Each row has a hidden value. The values are split into ranges, and the tier after each row names the range that its value falls in. Each part has its own value, ranges and names.
[  32   25 -162  -45  125  -94 -119   -1 -224   11  203  251   -3 -155
 -179 -188 -221   36 -119  230 -188  -73   40  -42  110  205  109  130
   62   20  -24 -101    5  187   41 -117 -153 -146 -124   57   69 -172
   56  -18  -83   34   70 -184    6 -103  221   65  145  208  -85  -10] -> q477
[ 217 -100  267  -21 -144 -244 -160   72 -101 -118 -277 -196 -129  193
   15   50  374 -205 -308 -111  241 -280  298  -47  -90 -285 -260  201
  103  218 -159  216  -71  215  -91  108 -118  133 -139 -270  -37  168
 -246   22   78  -71  -25  -27 -254  -46 -119  133   80  -69   -2 -248] -> q72
[ 237 -153   96 -327 -180 -372  -73    9 -191  -33 -163 -265 -164 -115
 -171   37  130 -183 -232  194  215  -18  282 -186  -90 -135 -194  222
   25  612  122   -8  -63  234   44  199   27 -263 -315 -244  -23   42
  -52   52   31 -174  197 -140 -120  -30   -7  230  192  126 -194 -300] -> q799
[-163   59  -32  -86 -196  -53 -111  227   69    6  236 -220  127   57
  266  192   11  -13  -18  -18 -128 -244   30 -137  192  -20  278  129
    1 -106 -103  -56 -263 -271  -97 -122  223 -223  169  -24 -234 -105
  107   -7  -99 -136   -5  211  316  218  -36  359 -101  157 -409 -156] -> q252
[ 104  -31  218  -67   49 -337 -128   82 -206   25  -60  -17   55 -156
 -370  198  -99   66  152 -196 -150 -222  166    8  123   90 -230   76
  -66 -117   16  -95  -92  -77  -95  173   43  184  -77 -140 -220   75
   54  -12  -55  -82   14   69  -54   76 -252  -43  -82   31   61   50] -> q799
[ 265    5  -24   55  -25  -42 -281  175 -202   59 -171   60  -10   46
  -42   99 -271   58  121 -142  125   44   42  -45   89  174  -91  164
  -19  115 -192  103 -199 -153  -12 -275 -290  146 -117 -100  169  -52
  -76  -63   75 -184  134 -188 -182  -17  -46  -23  -58  121  117  256] -> Q895
[ -96   69   28  175  246 -170  -18  313  205  186  333  304 -156   12
  261 -131 -323 -306  -59   58  161 -158  -94   16 -240  -87 -177  -63
  -66 -199 -137 -159  -45  236   10  223  -99  170 -101  206  -82 -139
  -68  -11  -42   43 -133  278 -299   92  338 -113  112  207  182 -220] -> q72
[ 202  202  260   90 -196 -197 -253 -196   40 -317   11 -195  139   -2
   77  214   12 -337  -90   66  130  -36  -81  -13  205  379  118  -53
  114  140   83   97 -171  302  -65   63 -290 -164  -16  208 -281 -228
  187  -11 -179 -170  217   -8  177  175 -127  323 -198   83   58  -74] -> q705
[ 367 -173  189 -223 -127   97  -90   54 -110  -19 -492  -76 -283  109
 -106  -27  -59 -175 -161   96  337  -35  156   38   76  -20 -166  161
   52  510  -20  -50 -191   54   72   48  -14   77 -312 -298  201 -137
  -84  113   76 -290  128 -345 -396 -175  -27   -4  152   11 -130 -167] -> Q895
[-245   26   64  166  110 -259  104  588  159  503  336  110 -228  -42
  181  -98 -286 -193    2  -93  116 -190  -12   24 -337 -265 -154 -157
  -16 -222  -55 -254  -66   85  107   61   51  242 -118  -13 -279  -49
  -61  -94  -36  -28 -212  408 -314   81  225 -241  115  225  112 -271] -> q72
[ 139 -156  -59 -122  -53 -242  -77  137 -102  164 -172   71   74   49
 -171  -29  -67   19    3 -213 -151   36  195 -128   54   -6  -44   58
 -123  194  -35   61 -150 -213 -145 -262 -143   27 -107 -230  138  149
    0   41   35 -121  226  -66 -299 -188  -73  107   14  -59 -122  204] -> q321
[  29 -130   85    7 -198 -184  -90  152  -84   55 -147   35  -44   51
   22   47  -98 -180 -129 -111  145  -13   46   45  -43 -179 -185    8
  -19  272 -121  124 -124  -29  -14 -119 -106    1 -197  -33  168   57
  -39  104  -18 -162  103 -128 -115  -39 -125  135   55   96  -23   67] -> q477
[ -96 -159   11   81  -39   67  -75  293  171  176   21   68   80  293
  328  178 -138 -146  126 -256   33  -54   48  -34    8 -147  -40   89
 -112  -55 -288   25 -160 -291 -253 -146  106   64   98   53  151   93
  -85  107  176 -137 -141  152 -193    5  -15  128   42  150  -84 -101] -> q717
[ 123 -219  157 -179 -207 -131 -140  225 -139  106 -236 -309  -98  -80
 -194   85  156 -201  -49  -69   79 -138   29   27   99  -78   18   31
   30  394  113   60 -174    5  131 -182  -41   73 -113 -338  -22  -54
  -26   41 -101  -70  318  -24  -13   13 -231  140   90  -90 -196  -57] -> q321
[ 259  -90  232 -155 -183  -90 -210  218 -209   59 -354 -162 -180  -78
 -135  106   79  -30 -203   64  217 -145   26  -99  160  -85 -161   89
  258  387    0  -15  -31   32  129  -26   51   55 -244 -333  -19 -125
   29   55    8 -117  238 -118  -30  -54 -118   65   62   75  -35  -90] -> q321
[  11  127 -133  135   -6  -90 -113  -16 -219   63  320  304 -106  -99
  -11 -108 -389  -71    3  164   14   91  103  226 -146  103   25   74
 -126   53 -149  -30  -62  206   47 -129 -301  -14 -291  283  220    5
  -98 -117  -20  -98 -101 -226  -61  -24  154  -46  198  372  131   19] -> q799
[-416 -220  535  -42  368  163  222  -71 -174  244  -41  -92  195  236
 -138  411  105 -625  145 -462  -89   24 -174 -384   68  -77  -73 -107
   -1   92  170  362  318  -17 -101  640  366  300  187 -368  -60   92
 -130  226  340   30  348  390 -214  -52    7  108 -305 -301 -282 -242] -> q705
[  42  -29  149  183  -48   24  -40  247  192  102  148   51   32  165
  207  278 -204 -180  205 -159  207 -140   87  -57 -135   89   77   12
  -94  -64 -185  -32 -300 -359 -163  -63   29  -19  -60   71   14   75
   43  -68  -42 -173 -145  266 -154  175    6  234  -86   55  -97 -106] -> q717
[ 290  -77  118 -191 -268 -191   36   53  -45   -3 -138 -480 -328   60
   -8  -72  331 -294 -367  117  472 -249  110 -186   14 -290  131  284
  318  323   76   57  -95  137  110  116   77 -126 -150 -251   77  112
  -83   63  134 -161  147 -164   34    0   12  178   92 -115 -111 -415] -> q163
[ -61    9  224   39   56    9 -147  154 -203   44   70  179 -142 -100
   55   78 -254   74 -126 -120   -4  109  165  192   -8  -59 -239  266
  -27  120 -142 -106   -6  209  125   10 -219  -12 -101   84  -12 -148
 -357  -78   46   38  -19 -286   77   77   86 -139  151  409  180 -125] -> q163
[ -61   88  116  -79   -2  158  -46   27   -4  -35    6 -312  156  135
    4  327  -13 -135  210 -209  -61  175  -47   61  274  261  131 -110
 -122   48   52  218  -97 -177   29  -22  -43  128  172   32  -11 -269
  -35 -105   71 -117  227  -15  195   95  -79  161 -100 -155 -106   35] -> q705
[ 262 -194  261 -174 -214 -154 -183  226 -110   23 -433 -230 -300  -21
  -80   30  134 -174 -266  -99  395 -187  121 -113  -11 -210 -206   97
   46  502  -14   45 -125  -66  180   20  -86  -60 -242 -312   75  -73
  -83  101   -8  -66  351 -152  -77  -43 -172  140  118 -162 -116 -119] -> Q895
[ 250 -178 -232 -184  -49  -73 -229  165  149 -130 -222 -653 -262  221
   90   37  518 -193 -269   16  213 -300  269 -279  -94 -143  -45  135
  220 -170  -44  124  109 -111  154  155  137  -90  231 -217 -117  -64
  -60   22  248    8 -221  256   60  -49  119  285  208 -287 -245 -543] -> q72
[-243  243   69 -128  113 -323  183  334   53  171  482   39  -28 -202
  -39 -264  -75    1 -282  195 -142 -172  115  -85  -20  -78  146 -150
  -63  -68  148  -90 -131  -27   12  -21  -30 -138 -169 -112 -250 -132
  162 -213 -357  -27  110  258   35   50  211  142   71 -169 -294  -74] -> q163
[ 154 -180  192 -346 -168  -32 -203  210 -219    6 -338 -347 -270  -36
  -11  118  -39   -5 -133 -142  221    3  188  -27  191  -90 -184  364
   -3  448   -7  -98 -160  -94  206  -20  -11  -87  -51 -374 -110 -237
 -195  141   99 -231  249 -261   96   80 -156    3   76  184 -224 -198] -> q321
[  19   84   12   89 -250 -191  -51  -84  -44 -112  100 -140   55   10
  111   70  -49 -333 -154   76   50  -50  -76  -21   40  140  238 -133
   30  129  109  104 -205  120  -24   61 -174 -329  -91  182  -32  -98
  177   96 -168 -270  134  -60   99   46  -15  410  -92   92 -278  -76] -> q799
[ 247   26  -85   -1   90  -86 -293  236 -266  156 -111  372   26   58
  -11   61  -58  217 -168 -241 -180 -111  180 -274   99  166   89 -141
  -57 -177 -210  128   50 -615 -285 -148 -285  -45 -127 -270  255  325
  149   42   39  -59  236  177 -177 -306  -29  236  -82 -218 -194  375] -> q321
[  -8  -38  -23   48  -42 -125 -164  414  154  190  182  -53  167   81
  206  282   45   58   99 -209 -103 -253   13 -203  100   31  137   25
   65 -234 -189  -72 -151 -305 -204 -189   86  -35  223  -22 -166   55
   49  -60   13   72    1  364  111  142    0  235  -69   82  -48  -64] -> q705
[  -9  -50  144  -32 -226 -146   49 -114 -164   16   89  235  149  157
   39  111  -67 -275 -173   54   55  201  170  164  -50 -145  -86  115
   68  377 -189  246  -42  271 -316 -182 -111   93 -279   -8  264  419
 -131    9   76 -248  -51 -199 -232  -89  -81  113   28  317  140   46] -> q477
[  -4 -206    9 -144 -118 -162 -114  268 -213  165 -246 -104   94   57
  -95   85  188   59  -18  -22 -136 -232   32  -53  165 -204 -191  100
   -1  432 -121   13 -129  335  -30  -57   98   52  -14 -166   33 -238
 -236   71   97   81  215 -257 -182 -124   -9   72  250  228 -129 -143] -> q72
[ 175 -201  207 -306 -222  -73 -158  366  -44   85 -405 -342 -230  -10
  -26    0  175  -52 -229  -72  233 -141   47    5  243 -229 -142  130
   92  476    8  -36 -157  -44  158 -177   10   46  -85 -371   -5 -238
  -89  113   -5  -80  354 -177   24  -28 -192   45  184  -71 -134 -136] -> q321
[ 224 -159  -53  105   42  131  -46  399  348  165  -46   99   -8  252
  220  261 -297 -173  199  -47  308  -85   48 -190 -233  143  -86   18
   79  -63 -248  -79 -333 -407  -76 -151  114  112  -18 -122   38  -41
   53  -66   12 -218 -265  341 -457  129  252  167 -110   88  -65  -77] -> q72
[ 208  -74  -21 -150  133  104 -149  -41  171 -441  -15 -448  -49  331
   23  228  525 -167  -65   25  185 -370  335  123   48  108 -130  162
   17 -266 -242  216  -10   77  -42  269   22  164  328   24  -66 -176
 -252  -97  139  112 -375  110  119  147   56  240  228 -310  -49 -514] -> q717
[ 110  181   67  291  123  125 -196   98  203 -119  180  341  211  263
  292  312 -349   60  155    2   80   19  287  -97 -178  373 -136   15
 -116 -189 -407    7 -212 -223 -333  -60 -150 -150  -40  306   -3  -61
   16 -244    4 -159 -433  172 -286   72  228  251  -44  208   58  -58] -> q252
[  28 -125   22 -148  128  211 -319   50 -163  -50  -35 -226  123    3
    2  479   49 -357  148 -137 -131   43 -258  -30  262  458  154 -152
   46  -35   98  172  101   20  111  174  -91  146  323 -139 -158 -251
   -5   90   51   56  335  257  264  142  -40  214 -157   -5 -159  -40] -> q252
[  34 -163   86 -318 -178 -150    6  394 -162  274 -167 -522 -102   99
 -153   17  254   -5  -72 -113  335 -342   63 -214  244 -223  -32  227
  193  377 -140   53 -122   25   44 -279  124   40  155 -422  -47 -143
 -142   51  235  -55  264 -191   56  -23 -173  -60  154 -137  -81 -246] -> q163
[ 113  -98  401   17  118  -34  -87    2 -120  -75  -22  313  -85  -79
 -124   71 -104 -177 -151 -104    0  -63  124  306   15   37 -199  165
  -23  110  -52  -76  -80  360  -44  151 -284  192 -147   -5   20   45
 -297  -12 -115   96   57 -199 -158   53  -28 -103   80  157  240  -82] -> q252
[ -37  110  -17   41 -186 -142  -12  157  -99  184   41 -181   72  106
   80   44  -53  -67    0  -87   48   -3  -33 -170  122  -85  171    1
   44  104  -38  162 -130 -124  -99 -167    1  -51  -69   -2  116   40
   62  -45  116 -226  156  -80  -10  -71  -42  151  -55    6  -94   52] -> Q895
[  50 -133 -126    6  -81  -31  -53  285  270  263   21  -61   53  211
  191   49 -146 -160  282 -104   35 -123  -29   30   91  -44   93   -1
 -199   -1 -162 -151 -265 -130 -276 -168  115   67   90  202  192   13
   22   72  179 -118  -59   53 -268  -69  -43   29  209   78   15 -158] -> q705
[  58  -48   -3   20    2   91 -155  292   72   65   87  -91    3   66
  166  136 -107 -130  115    8   85 -345 -113 -100  156  147  226   44
  -28  -90 -108 -101 -304 -227  -82  -25   68 -100  110  -13   -8 -196
   99   72  -80 -108   36  164   19  132   22  241   -4   14 -309 -155] -> q705
[  28 -122  -91   41 -132   49  -55 -227   23 -112 -146   22 -112  133
  248  139 -242 -587 -197    6  166  296 -125 -190 -210  -12   -1  -76
   15  233   98  202   37  -69  177  361   20 -259 -179  141  251  -28
   72  260  103 -283  141  -13  -83  -45  231  420 -152  146 -306  -80] -> Q895
[  -7   94   12  224 -130  -76  -57  302  128  183  272 -125   23   51
  222  196 -329 -217  147   -2  264  -25   32 -226 -242   69  173    6
   32  -92  -74   53 -301 -397  -89 -189   17 -187 -123   30  -31  147
  200 -168  -77 -364 -205  351  -89  198   45  281 -171   77 -173  -44] -> q252
[ -37  -65  -63  -31  -28 -241 -254   92 -265   38   69  276  100  -51
   41  113  -68 -117 -180  -51 -106 -107   32 -155  -11  -34  -79 -153
 -164   89 -178  195   98 -182 -241   87 -151 -243 -136   45  264  253
  117  180  -12  -10  226  118   47 -139 -110  363   72   -2 -204  169] -> q717
[ 110   -3  -48  -45 -163   11  -57  175   66  113 -115  135  -20  218
  170   -5 -160  -56 -137  -36  220 -177  -41 -228  144  -74   45   26
  110   94 -297   29 -154 -356 -132 -207  105  -35  -64  -76  230   -8
  152  150  108 -193  129  -51 -112 -109   34  169  -76  -14 -118   89] -> q163
[ 125  167   57   79  111 -107 -149 -133  -38 -308  124  304  -56  -78
  -75  -77 -237   -8 -152  241  -78  -80  195  183  -34  297 -156   69
  -20  -45  -71 -137 -120  311  122  130 -233  -13 -239  199 -193 -380
   -2 -119 -268  -33 -165 -137  -88   75  252   82   63  286   17  -97] -> q477
[-119   27  399   11  -32  -15  130  103   56  -12  103   14   82  -18
 -113   92  162   87 -159 -214 -154    9   87  106  234 -205   48  233
  220   44   13   73  -39  -11   88 -218   62  226  -34  -76  -43  -47
 -211 -223 -104  225  180 -140  275  146   11   58  -69  -36  184   19] -> q429
[ 114 -207  242  -81  -41  -83    4   29   47   34  -17  114 -160 -168
 -183  181  -83 -116 -151 -132  -17  215  203  222  -97 -145 -207  164
  155   37   79 -126  127   -4   98   58   28  104 -174   28   90  286
 -156  -70   26   92  -76  -65  105   59  -32  -35  102  158  342 -109] -> q717
[ 169  118   93   -6  -49 -181 -295   51 -402  -69  -22 -326 -147   14
  -65 -148  424   -9 -343  112   80 -258  289 -177  100 -143  140  190
   96   95  -24  299  132   92 -144   -6 -240 -179 -190 -185  154  213
  -52  -89  122  -69   62  -65   58 -234 -130  231  270 -241 -195 -241] -> q717
[   6   47  268  147  234  164 -183  -52 -349 -118  112  313    3   18
  -18  -15 -247 -151  -40   30   23  -52  -34  164  167  228  -19  290
   19  119 -156   96  -82  399  -19   -5 -374  148 -108   -3   91 -231
 -265   12  -44  -38   79 -295 -129   44  111  -73   14  292   47  -31] -> q429
[ -59    4   83  -34  163  -71 -118  180   17   74  113  307  -60  143
  128  -53   -1   31  -34 -221 -141 -303  169  -41   61   80    2  100
 -189    7 -248 -185 -102   50   62  -36 -130  207   42 -119 -287 -348
 -215   14  -34  252  231  112 -149   28  228  -18   34  159 -113 -142] -> q799
[-138   64 -162   74   62 -310   51  330  141  308  280  197  -64   20
   64 -314 -129 -156  -94   98  -93 -200   80  -93 -242 -126   39 -199
 -123  -47  -46  -91 -121   70   10 -160  -63   96 -197  -31 -116  -83
   94  -98 -153    6  -13  308 -393 -117  277   34  154   11 -150  -79] -> q163
[ 275 -137  308  -13  -42  -14 -207  231 -263  -39 -357 -255 -266   79
   48   84   69 -183 -153  -62  351  -53  119  133   34 -130 -264  260
   82  337  -20  121 -157  245   39  140 -249  138 -213 -276   93  -74
 -313   69   82 -288    3 -251 -289   -7 -102  -36  154  138  -18 -239] -> q429
[ -91  191   34   30 -285 -232   37 -299 -223 -189  261  228  266   -6
 -111   60   63   57 -316  186 -262  135  266   22   30  -61   99  113
  185  199 -116  260   33  165 -143 -245  -33 -174 -297  132  109  245
   27 -196 -111  -59  -25 -248  211  -51   46  367  -55  262   -5  141] -> q477
[ 110  -27  116  140  161  233  -59  528  337   52   94  131   82  248
  220  304 -117   30  176 -129  185 -232   74  128  -17  141  -93 -114
  -45 -321 -355   29 -322 -483 -233 -178  -23  257  102    0  113  -64
  -31 -188 -119  -56 -324  330 -209  175   67  142   25 -177   34    9] -> q799
[-178   -2  133    9  117 -260  162  471  189  408  267   65 -151   15
   96 -288  -65 -254  -70   38  185 -369 -154  -67    2 -251   14  -80
   24   64  -31 -219  -99  273   -1  -11   67  200  -80  -28 -139 -226
    6   37  -38  101  157  188 -277  -14  186 -167  207    5   68 -308] -> q717
[  59    9 -263  -33 -120 -134  -61  276  262  176  169 -148   17    7
  168  122 -274   47   95   -9  -17  -31  122 -343  -67  209  220   10
    9 -132   -3 -280 -249 -441    4 -166  140 -438   94   93 -208 -146
  265  -67  -14 -192  -93  235   49   83  209  310  -59  151 -288 -158] -> q72
[ -15  231   42   25   66 -141  -76  222  -13   99  202  108 -242  -56
   37 -226 -276   -4  -79   81    7 -151  181  -24  -81   61   56   18
  -72 -132  -10 -178 -162 -179  196  -86  -58  172 -296 -194 -320 -242
  136 -144 -214 -199  -47  256 -174   55  182  -51  -45   95 -221  -58] -> q799
[ -13 -219   83 -138 -199  -75 -101  230 -190  226 -180 -152   45   47
  -57  184  179   96  -18 -198  -58 -128   37 -143  241  -40   43  168
  135  472  -91 -101  -41  204   89 -234   35 -130  100 -130  -85 -282
 -220   70  179  181  384 -312  117  -73  -12   89  155  285  -54 -211] -> q477
[-133 -405 -382 -191  -88 -145  150  321  -54  446  301  -39  124 -128
 -270   31  107   -7   -2 -208 -418   76  -28  102   74 -213  336  135
  264 -186   56   18   67 -137   -1 -596   78  147  254 -167  265  490
 -142  -49   94  237   56    6  249  -40    6   15  122   66  119  135] -> q477
[ 122 -179  167  261  -32  178 -120 -197  -58   34 -187  171 -155    0
  -52   61 -295 -335  -10 -134  -21  312  -54   85  -94  -95  -36  308
  241   44   83   16   89  122  205    1   -5  196 -225   95  265  150
 -171   43  182  -72  -71 -211 -154  -54  111  -66  -71  349  252  -50] -> q163
[ -73 -152  206  -47   19  -83   87   67   75   31   44  118   20  -24
 -123   -9 -101 -133 -192 -100   -2   29   66   28   61  -69 -130  175
  205   99  -26  -53   -4  141   47 -151  -22   -5   21  -19  -40  -66
  -93   23  -33   70   35 -143   27   39   70    6   13  103  149  -95] -> q717
[  46  238  -93   15 -210 -279 -306  -41 -132 -198  226 -185  118  -76
  154  232 -141 -145  -22  100   47  130   26   63   47  223    0  -78
 -108   52  -64  195  -85   75  -67   -6 -290 -229  -54  308  -60  -53
  117  -79  -71 -243   46    8  324  170 -124  305  -19  221   16   68] -> q321
[  11  -35  -98 -241  -33 -301 -224  262 -330  192   60   -3   83  -44
   19  127 -193   -8  -57 -106   14 -128   43 -282  159   82  -50   26
 -101   91 -167   54  -54 -237 -279  -32 -112 -227   53 -228    3  165
  131  204  104 -265  236   94    9  -56 -179  145  -51   89 -241  124] -> q705
[ -50   42  161   37  -49  -61   77  -56 -220  -45  161  155  275   27
 -169   71  102   16 -202   39 -149  -51   24   70  219  -49   65  165
  242  128 -136  255  -50  313 -210 -208 -121   16  -14   33  232  128
 -180 -116  -24   67   81 -356   91  -33   21  145    1   77  142  101] -> q163
[-449  -77  163   83   76  260  101 -205  -42  -27   71 -184  145  194
   19  506  -42 -580  220 -270 -127  298 -123  -94 -186  -60  -63 -216
 -132   34  108  492  207 -240  287  430  373  265   33  -11   37  -97
  -86    2  149  -49   91  366  146  166  101  346 -280 -101 -351  -64] -> q705
[ 289  -74  150 -246 -129 -196  -99  291 -255  111 -198 -423 -158   29
 -155   -2  398   91 -234 -140  152 -311  218 -123  262  -53  145  216
  186  210   20   40 -141    1  -46 -154 -183  -20   32 -472  -70   42
 -152  -15   77  -72  282 -169   10  -86 -160   62  101 -203 -140 -181] -> q321
[ -70  -55  -50  178  -51   24 -151  323   70  100  278  -65   37   67
  284  257 -222 -255  164   49  147 -211 -102  102  -66  116   80  -47
  -13 -185 -177  -69 -222   -4 -155    7   -4 -125  102  243  -19  -47
   47   42  -33 -199 -317  214   15  193   -4  185   92  296  -96 -264] -> q429
[-401 -263  141  235  344  193  133 -220 -108  150  -20  137  172  230
 -123  342  -76 -729  121 -241 -213   64 -191 -411 -302   69  -92 -338
   78 -129  159  355  401  -14  106  648  365  142   62 -123  -23   -1
   79  250  227    1  -12  531 -350 -147  295  312 -293 -108 -424 -229] -> q799
[-153  -46  -63   57   -2  -43 -233  164  -99   72 -214   67   44  210
  117 -135  -57   34  -33 -242 -176 -228   45 -128  196 -230 -132  -13
 -281  -39 -266  139  -38 -299 -171  -67   29  -27   22   56  251 -125
   24  224  157  -71  102  -72 -135 -274 -138  136  160 -125 -300   72] -> q321
[-194   80   13    0  106 -328   58  481   77  457  352  -87 -185  -95
   71 -153 -289  -14  116  -99   71  -92   54 -131  -96 -146  -48  131
  -19  -76    5 -315  -72   63  151 -103   63  145  -45  -61 -378 -206
  -49 -125   76  -33  -12  228 -123  118  201 -286   95  287  116 -269] -> q799
[  18  122 -136   59 -134  -45  -71  -29  -72  -24    7 -294    0  -55
  -30  151 -194 -207   31   44  -71  269  -35 -151  -69  189  184 -150
   48   -1  268  190  -87 -248  260   32   -1 -132 -161   -2  -40 -150
  224 -126  -89 -338   66  104   89   44  116  341 -204   -5 -327   89] -> Q895
[ 303 -107 -125   18  -89 -126 -149  -42  -84   -6 -178  197 -111   46
  -86  -47 -244 -187  -51  -58  126  -61   50  -51  -71  129   -5   28
  -64  125 -103   20 -197 -134   18  -68 -232  -21 -198  -23  253   57
   50  135  -14 -176  153 -156 -270 -109   35  140  -43   21  -74  166] -> q163
